W =
[[ 16  29 -13  -3  14 -30   8  -5   4  -4 -12  26]
 [  5 -20  10   2  -6   4 -20  14  17 -17  -2 -11]
 [-18  -8  25  -9   8 -13  10  -1  18 -49  -7  -1]
 [-25  23 -18   2   6  -3 -10 -20   9  14  -7  -7]
 [-14  -5   1 -12 -28   7  15  17   6  23  17  16]
 [ -5   2  13 -34  -3  26 -29  11   3  -2   1  32]
 [ 14  14   5   5   5 -13 -15   6  31 -33  -9 -12]
 [ 27 -15 -18 -26   5 -33  14  15  13   8   2 -15]
 [ 17   8   1 -22  -3 -31 -22   1   4  22   9  16]
 [ 32 -14  -6   8 -45   6  -1  -1  -7  17  13  -4]]
W[0][0] = 16
W[2][2] = 25
W[2][0] = -18
W[9][8] = -7
W[1][4] = -6
W[6][7] = 6
W[3][2] = -18
W[3] = [-25, 23, -18, 2, 6, -3, -10, -20, 9, 14, -7, -7]
W[:, 4] = [14, -6, 8, 6, -28, -3, 5, 5, -3, -45]
W[8][7] = 1
W[4] = [-14, -5, 1, -12, -28, 7, 15, 17, 6, 23, 17, 16]
W[:, 9] = [-4, -17, -49, 14, 23, -2, -33, 8, 22, 17]
W[7][3] = -26
W[8][3] = -22
W[5][0] = -5
W[1][10] = -2
W[7][9] = 8
W[7] = [27, -15, -18, -26, 5, -33, 14, 15, 13, 8, 2, -15]
W[6][11] = -12
W[6][10] = -9
W[5][5] = 26
W[5][7] = 11
W[7][1] = -15
W[0][5] = -30
W[6] = [14, 14, 5, 5, 5, -13, -15, 6, 31, -33, -9, -12]
W[3][4] = 6
W[0] = [16, 29, -13, -3, 14, -30, 8, -5, 4, -4, -12, 26]
W[7][2] = -18
W[:, 11] = [26, -11, -1, -7, 16, 32, -12, -15, 16, -4]
W[9][7] = -1
W[4][8] = 6
W[:, 7] = [-5, 14, -1, -20, 17, 11, 6, 15, 1, -1]
W[7][10] = 2

grid =
[ 3.32 -3.88  5.86  0.23 -1.62 -0.12  1.34 -2.19  4.82  1.27 -6.57  0.15
  4.73 -5.01]
grid[0] -> 3.32
grid[5] -> -0.12
grid[3] -> 0.23
grid[9] -> 1.27
grid[6] -> 1.34
grid[11] -> 0.15
grid[10] -> -6.57
grid[1] -> -3.88

a =
[[-0.97 -0.67 -0.83  0.95  3.44 -5.12 -3.55  2.02 -2.51  4.38  1.60 -2.63
   2.69  3.43  5.76 -4.73]
 [-0.60 -1.48  0.65  1.73  4.27 -6.36 -3.01  3.39 -3.58  6.17  1.40 -5.18
   3.09  4.31  5.88 -6.22]
 [-1.33 -0.42  2.13  1.23  3.77 -5.75 -1.62  1.49 -2.68  2.35  2.06 -4.26
   3.18  4.18  4.10 -5.82]
 [-1.07 -0.03  0.50  0.74  0.91 -2.81 -0.52  0.57 -0.25  0.51  1.42 -1.97
   1.57  2.84  2.04 -2.32]
 [-0.43 -0.86 -0.39  1.69  3.36 -5.84 -2.98  2.63 -2.34  4.88  1.75 -3.47
   2.98  4.70  5.95 -4.26]
 [-0.16 -0.62 -2.38  0.64  3.20 -4.06 -4.42  1.87 -2.40  4.99  1.11 -0.85
   2.14  2.41  6.09 -3.03]
 [-0.28 -0.02  1.46  1.77  2.97 -5.46 -1.04  1.48 -1.61  1.84  1.98 -2.95
   3.01  4.91  4.08 -3.13]
 [ 1.15 -1.06 -0.12  1.31  4.07 -4.31 -2.98  2.73 -3.54  5.69  0.27 -2.29
   2.06  2.24  4.91 -3.03]
 [-1.39  0.14  3.14  1.70  3.13 -5.81  0.18  1.67 -1.83  0.75  1.66 -4.18
   3.00  4.49  3.05 -5.11]
 [-1.41 -0.29  2.63  1.67  3.60 -6.14 -0.70  2.20 -2.45  2.21  1.58 -4.67
   3.09  4.39  3.87 -5.93]
 [-0.40 -0.84  2.50  2.55  3.09 -6.54 -0.33  2.94 -2.03  3.46  1.83 -5.62
   3.23  5.96  4.12 -4.65]
 [-0.66 -0.97  0.99  2.11  4.59 -7.29 -2.71  3.41 -3.40  5.44  1.68 -4.91
   3.60  5.23  6.41 -6.10]
 [-1.67 -0.56  1.38  1.70  3.31 -6.56 -1.81  2.09 -2.06  3.00  2.47 -4.83
   3.49  5.52  5.07 -5.91]
 [-0.22 -0.72 -1.81  1.27  3.32 -5.23 -4.06  2.26 -2.27  5.17  1.69 -2.00
   2.76  4.03  6.57 -3.42]]
a[0, 0] = -0.97
a[8, 7] = 1.67
a[1, 12] = 3.09
a[4, 8] = -2.34
a[9, 11] = -4.67
a[10, 12] = 3.23
a[1, 7] = 3.39
a[4, 6] = -2.98
a[7, 4] = 4.07
a[7, 5] = -4.31
a[12, 6] = -1.81
a[5, 1] = -0.62
a[1, 2] = 0.65
a[3, 7] = 0.57
a[4, 11] = -3.47
a[0, 8] = -2.51
a[10, 14] = 4.12
a[:, 4] = [3.44, 4.27, 3.77, 0.91, 3.36, 3.20, 2.97, 4.07, 3.13, 3.60, 3.09, 4.59, 3.31, 3.32]
a[3, 11] = -1.97
a[4, 2] = -0.39
a[6, 2] = 1.46
a[5, 4] = 3.20
a[12, 13] = 5.52
a[1, 1] = -1.48
a[0, 10] = 1.60
a[8, 4] = 3.13
a[10, 3] = 2.55
a[6, 3] = 1.77
a[5] = [-0.16, -0.62, -2.38, 0.64, 3.20, -4.06, -4.42, 1.87, -2.40, 4.99, 1.11, -0.85, 2.14, 2.41, 6.09, -3.03]
a[:, 8] = [-2.51, -3.58, -2.68, -0.25, -2.34, -2.40, -1.61, -3.54, -1.83, -2.45, -2.03, -3.40, -2.06, -2.27]
a[1, 5] = -6.36
a[11, 0] = -0.66
a[11, 15] = -6.10
a[8, 10] = 1.66
a[13, 15] = -3.42
a[11, 11] = -4.91
a[1, 13] = 4.31
a[2, 7] = 1.49

x =
[[-1.29  4.38 -3.52  0.36  5.39 -6.89  6.01 -1.33]
 [ 2.42 -0.84 -1.09 -5.86 -7.45  1.20  5.10 -2.26]]
Rows and columns are counted from 0.
row 0 col 0: -1.29
row 1 col 6: 5.10
row 1 col 1: -0.84
row 0 col 5: -6.89
row 0 col 1: 4.38
row 1 col 7: -2.26
row 0 col 7: -1.33
row 0 col 2: -3.52
row 0 col 6: 6.01
row 1 col 0: 2.42
row 1 col 4: -7.45

M =
[[ 303   35   -7 -534 -185  167]
 [ 665  585  461  393  -16  -87]
 [  39  -24 -220   45 -130 -147]
 [  32  336  492  772  217 -462]
 [ -62 -131  -25 -334   51 -413]
 [ 421  736  316  234 -226  122]
 [-272  135  122 -166 -287 -169]
 [-202  103  280  594  120   13]
 [-117  -30 -275    7  -58  -34]
 [-124 -161   66 -201   18 -271]
 [-101 -347   54  144 -282  177]
 [-447 -187  166 -129 -255  -13]]
Rows and columns are counted from 0.
row 0 col 0 -> 303
row 6 col 4 -> -287
row 6 col 2 -> 122
row 10 col 3 -> 144
row 8 col 1 -> -30
row 3 col 0 -> 32
row 1 col 5 -> -87
row 4 col 4 -> 51
row 1 col 4 -> -16
row 11 col 2 -> 166
row 2 col 2 -> -220
row 10 col 2 -> 54
row 5 col 4 -> -226
row 7 col 5 -> 13
row 7 col 0 -> -202
row 8 col 5 -> -34
row 5 col 0 -> 421
row 1 col 2 -> 461
row 11 col 4 -> -255
row 7 col 4 -> 120
row 5 col 2 -> 316
row 9 col 3 -> -201
row 3 col 2 -> 492
row 9 col 2 -> 66
row 5 col 5 -> 122
row 7 col 1 -> 103
row 4 col 5 -> -413
row 3 col 4 -> 217
row 9 col 5 -> -271
row 1 col 1 -> 585
row 8 col 0 -> -117
row 0 col 3 -> -534
